Below is a small trained network, with its code and all its weights. Each question gives an input and a target symbol and asks what happens when units are switched off, that is, made to give their printed mean instead of their output.

import numpy as np


def w(rows, s, z=0):
    codes = np.array(rows[::2]) - 128.0
    scale = np.full(codes.shape[1], s)
    scale[-1] = z or s
    return codes * scale


def f(y):
    return y / 2 * (1 + np.tanh(0.7978845608 * (y + 0.044715 * y**3)))


def softmax(a):
    e = np.exp(a - a.max(-1, keepdims=True))
    return e / e.sum(-1, keepdims=True)


def log_softmax(a):
    a = a - a.max(-1, keepdims=True)
    return a - np.log(np.exp(a).sum(-1, keepdims=True))


def net(x, mask):
    ids = ['αβγζηθλμξπστφψω'.index(c) for c in x.split()]
    T = len(ids)
    res = E[ids] + P[:T]
    u = 0
    for l in range(3):
        r = res
        for j in range(3):
            rows = slice(2 * j, 2 * j + 2)
            q, k, v = (r @ M[l][rows].T for M in (Q, K, V))
            z = softmax(np.where(np.tri(T) > 0, q @ k.T / 2**0.5, -1e9)) @ v
            o = O[l][rows]
            res = res + np.where(mask[u + j], z, o[:, -1]) @ o[:, :-1]
        u += 3
        y = f(res @ A[l][:, :-1].T + A[l][:, -1])
        res = res + np.where(mask[u : u + 4], y, B[l][:, -1]) @ B[l][:, :-1]
        u += 4
    return log_softmax(res[-1] @ U[:, :-1].T + U[:, -1])


Q, K, V, O, A, B = {}, {}, {}, {}, {}, {}
E = w([
[155,174,104],'α',
[107,82,170],'β',
[155,190,116],'γ',
[174,129,121],'ζ',
[157,153,89],'η',
[170,140,7],'θ',
[169,137,96],'λ',
[128,146,114],'μ',
[103,142,227],'ξ',
[160,181,69],'π',
[172,199,94],'σ',
[111,12,107],'τ',
[97,86,64],'φ',
[89,155,93],'ψ',
[120,120,152],'ω',
],0.013)
P = w([
[197,11,247],'0',
[69,193,108],'1',
[106,65,74],'2',
[99,164,125],'3',
[234,156,184],'4',
[83,54,83],'5',
[97,154,109],'6',
[198,146,216],'7',
[74,51,81],'8',
[102,152,92],'9',
[216,165,204],'10',
[63,46,92],'11',
],0.013)
Q[0] = w([
[159,129,170],'0.h0',
[71,152,109],'0.h0',
[202,56,161],'0.h1',
[98,76,125],'0.h1',
[121,148,105],'0.h2',
[8,132,128],'0.h2',
],0.011)
K[0] = w([
[145,141,254],'0.h0',
[31,91,150],'0.h0',
[104,188,56],'0.h1',
[84,117,104],'0.h1',
[48,166,209],'0.h2',
[174,72,77],'0.h2',
],0.0088)
V[0] = w([
[106,86,160],'0.h0',
[248,104,108],'0.h0',
[141,132,128],'0.h1',
[138,122,100],'0.h1',
[137,146,140],'0.h2',
[138,142,154],'0.h2',
],0.016)
O[0] = w([
[75,111,72,122],'0.h0',
[65,100,194,250],'0.h0',
[94,121,141,143],'0.h1',
[118,63,252,147],'0.h1',
[169,255,93,104],'0.h2',
[220,48,157,103],'0.h2',
],0.0052,0.0021)
A[0] = w([
[30,114,217,218],'0.n0',
[24,254,169,128],'0.n1',
[171,3,187,1],'0.n2',
[154,217,244,247],'0.n3',
],0.0061,0.0073)
B[0] = w([
[173,123,8,215],'0.n0',
[113,224,92,150],'0.n1',
[81,249,254,125],'0.n2',
[212,99,66,253],'0.n3',
],0.0079,0.0057)
Q[1] = w([
[102,97,181],'1.h0',
[107,178,87],'1.h0',
[156,209,162],'1.h1',
[91,255,170],'1.h1',
[162,79,142],'1.h2',
[73,176,133],'1.h2',
],0.014)
K[1] = w([
[140,254,82],'1.h0',
[151,60,169],'1.h0',
[89,93,137],'1.h1',
[192,35,211],'1.h1',
[64,11,53],'1.h2',
[207,157,134],'1.h2',
],0.0095)
V[1] = w([
[162,139,99],'1.h0',
[62,198,143],'1.h0',
[153,183,101],'1.h1',
[119,203,135],'1.h1',
[2,128,163],'1.h2',
[131,200,150],'1.h2',
],0.0094)
O[1] = w([
[164,164,123,145],'1.h0',
[194,91,159,2],'1.h0',
[159,79,150,201],'1.h1',
[134,2,182,159],'1.h1',
[166,25,144,53],'1.h2',
[106,28,163,68],'1.h2',
],0.0079,0.0081)
A[1] = w([
[97,106,86,158],'1.n0',
[172,155,147,63],'1.n1',
[75,109,254,51],'1.n2',
[37,31,121,2],'1.n3',
],0.0098,0.0069)
B[1] = w([
[66,147,137,253],'1.n0',
[157,118,253,128],'1.n1',
[169,215,133,117],'1.n2',
[166,147,115,186],'1.n3',
],0.012,0.0044)
Q[2] = w([
[189,168,207],'2.h0',
[170,145,66],'2.h0',
[97,161,212],'2.h1',
[24,112,151],'2.h1',
[112,248,8],'2.h2',
[126,131,137],'2.h2',
],0.012)
K[2] = w([
[215,142,230],'2.h0',
[138,21,25],'2.h0',
[6,44,44],'2.h1',
[82,75,22],'2.h1',
[12,95,2],'2.h2',
[126,99,177],'2.h2',
],0.0091)
V[2] = w([
[27,102,192],'2.h0',
[81,7,82],'2.h0',
[2,59,58],'2.h1',
[108,132,188],'2.h1',
[99,132,91],'2.h2',
[97,111,18],'2.h2',
],0.0066)
O[2] = w([
[94,73,147,83],'2.h0',
[171,167,195,122],'2.h0',
[101,115,18,51],'2.h1',
[214,77,102,88],'2.h1',
[123,158,190,191],'2.h2',
[200,3,246,254],'2.h2',
],0.0063,0.0094)
A[2] = w([
[245,95,227,91],'2.n0',
[72,47,137,121],'2.n1',
[35,157,134,18],'2.n2',
[176,151,145,5],'2.n3',
],0.011,0.0024)
B[2] = w([
[129,113,35,247],'2.n0',
[72,235,255,169],'2.n1',
[139,81,55,156],'2.n2',
[33,99,160,155],'2.n3',
],0.0067,0.015)
U = w([
[136,174,106,19],'α',
[157,147,9,154],'β',
[150,205,124,42],'γ',
[170,214,142,3],'ζ',
[136,160,111,57],'η',
[188,135,77,202],'θ',
[148,177,131,61],'λ',
[134,141,122,51],'μ',
[174,226,154,41],'ξ',
[157,177,143,79],'π',
[152,175,148,141],'σ',
[132,149,120,91],'τ',
[130,104,150,162],'φ',
[53,90,130,182],'ψ',
[146,150,148,217],'ω',
],0.013,0.0061)

Each question gives the input, a string of symbols that net reads in full, and the target symbol t.
The units are the heads (2 rows each of Q, K, V and O) and the neurons (one row each of A and B). Each row of codes is followed by its name. A weight is (code - 128) times the scale printed after its matrix; where a second scale follows, it is the last column's (O, A, B and U).
mask holds one flag per unit, layer by layer, with each layer's heads first. A switched-off unit (its flag False) gives its mean, the last column of its rows in O or B, instead of its output. The means were averaged over made-up inputs and are rounded, as every weight is.
A unit's drop is (log p(t) with every unit on - log p(t) with that unit switched off) / (log p(t) with every unit on - log p(t) with every unit switched off).
The circuit of an input: a set's keep is (log p(t) with only the set's units on - log p(t) with every unit switched off) / (log p(t) with every unit on - log p(t) with every unit switched off). Starting from the 12 units with the biggest drops (on a tie, the unit counted first), units are removed one at a time, each time the one whose removal leaves the highest keep (on an exact tie, the one counted first), for as long as the keep stays at least 0.8.
units of the circuit, in order: the units of the circuit, biggest drop first
most important unit: the unit with the biggest drop
top k neurons: the k neurons with the biggest drops, biggest first
top k neurons in layer l: the k neurons of layer l with the biggest drops, biggest first
which heads matter: for each layer, one digit per head in row order, 1 if its drop is at least 0.15 and else 0, layers parted by /
input σ λ θ φ ψ θ, target ψ: which heads matter -> 000 / 000 / 000
input μ ω ψ η θ ψ σ ζ ζ ψ η, target θ: most important unit -> 2.n0
input φ ξ π λ σ ξ π ψ μ η ξ, target θ: which heads matter -> 000 / 000 / 000
input π η ω ψ ζ ψ λ μ, target β: units of the circuit, in order -> [2.n0 0.n3 2.n1]
input φ ψ λ, target ψ: units of the circuit, in order -> [1.h1 0.n3 0.n1]
input μ μ ψ, target ψ: top 3 neurons -> [0.n3 1.n0 0.n0]
input φ φ φ ψ π ζ ψ, target β: units of the circuit, in order -> [2.h1 2.n2 1.h2]
input α τ ψ λ ψ ψ λ φ, target β: units of the circuit, in order -> [2.n0 2.n1 1.n0]
input ζ ψ γ, target ψ: top 3 neurons in layer 0 -> [0.n0 0.n3 0.n1]
input ζ ψ θ, target ψ: top 3 neurons -> [0.n3 0.n0 1.n0]
input π λ ω φ ζ φ ψ ζ, target θ: units of the circuit, in order -> [0.n3 2.n0]
input ψ π α ζ σ ψ π ζ θ ψ, target β: top 4 neurons -> [2.n2 2.n1 0.n3 1.n0]
input ψ ψ σ, target ψ: top 2 neurons in layer 0 -> [0.n1 0.n3]
input φ θ ψ, target ψ: most important unit -> 2.h1
input α τ ψ θ γ ψ τ τ π φ β, target β: units of the circuit, in order -> [2.n0 0.n3]
input σ λ θ μ ψ φ π φ ζ ω ζ, target θ: which heads matter -> 000 / 000 / 010
input α φ φ α ψ π ψ τ, target β: which heads matter -> 000 / 100 / 000
input λ ψ λ π π η φ σ, target β: top 3 neurons -> [2.n0 0.n3 2.n1]
input ζ ψ σ, target ψ: top 3 neurons -> [0.n0 0.n3 0.n1]
input τ π θ σ σ, target θ: which heads matter -> 100 / 000 / 010
input σ α μ φ β λ ζ ψ ψ α λ, target θ: most important unit -> 2.n0
input π φ φ ψ ψ β ψ ζ μ γ γ, target θ: top 3 neurons -> [2.n0 0.n3 1.n1]
input ψ ζ η ψ λ, target β: top 2 neurons -> [2.n0 0.n3]
input φ τ β ζ ψ ψ γ μ φ ω φ, target θ: top 2 neurons -> [2.n0 2.n1]
input μ φ γ η θ γ η π σ σ, target ξ: top 2 neurons in layer 0 -> [0.n1 0.n2]
input ψ ζ θ γ σ ψ ψ ζ ψ σ γ, target θ: top 3 neurons -> [2.n0 0.n3 0.n1]
input τ π λ η φ, target β: top 2 neurons -> [2.n0 1.n0]
input ψ τ θ λ ζ θ ξ π, target β: top 2 neurons -> [2.n0 0.n3]
input φ η σ η π λ σ φ, target θ: top 2 neurons in layer 2 -> [2.n1 2.n0]
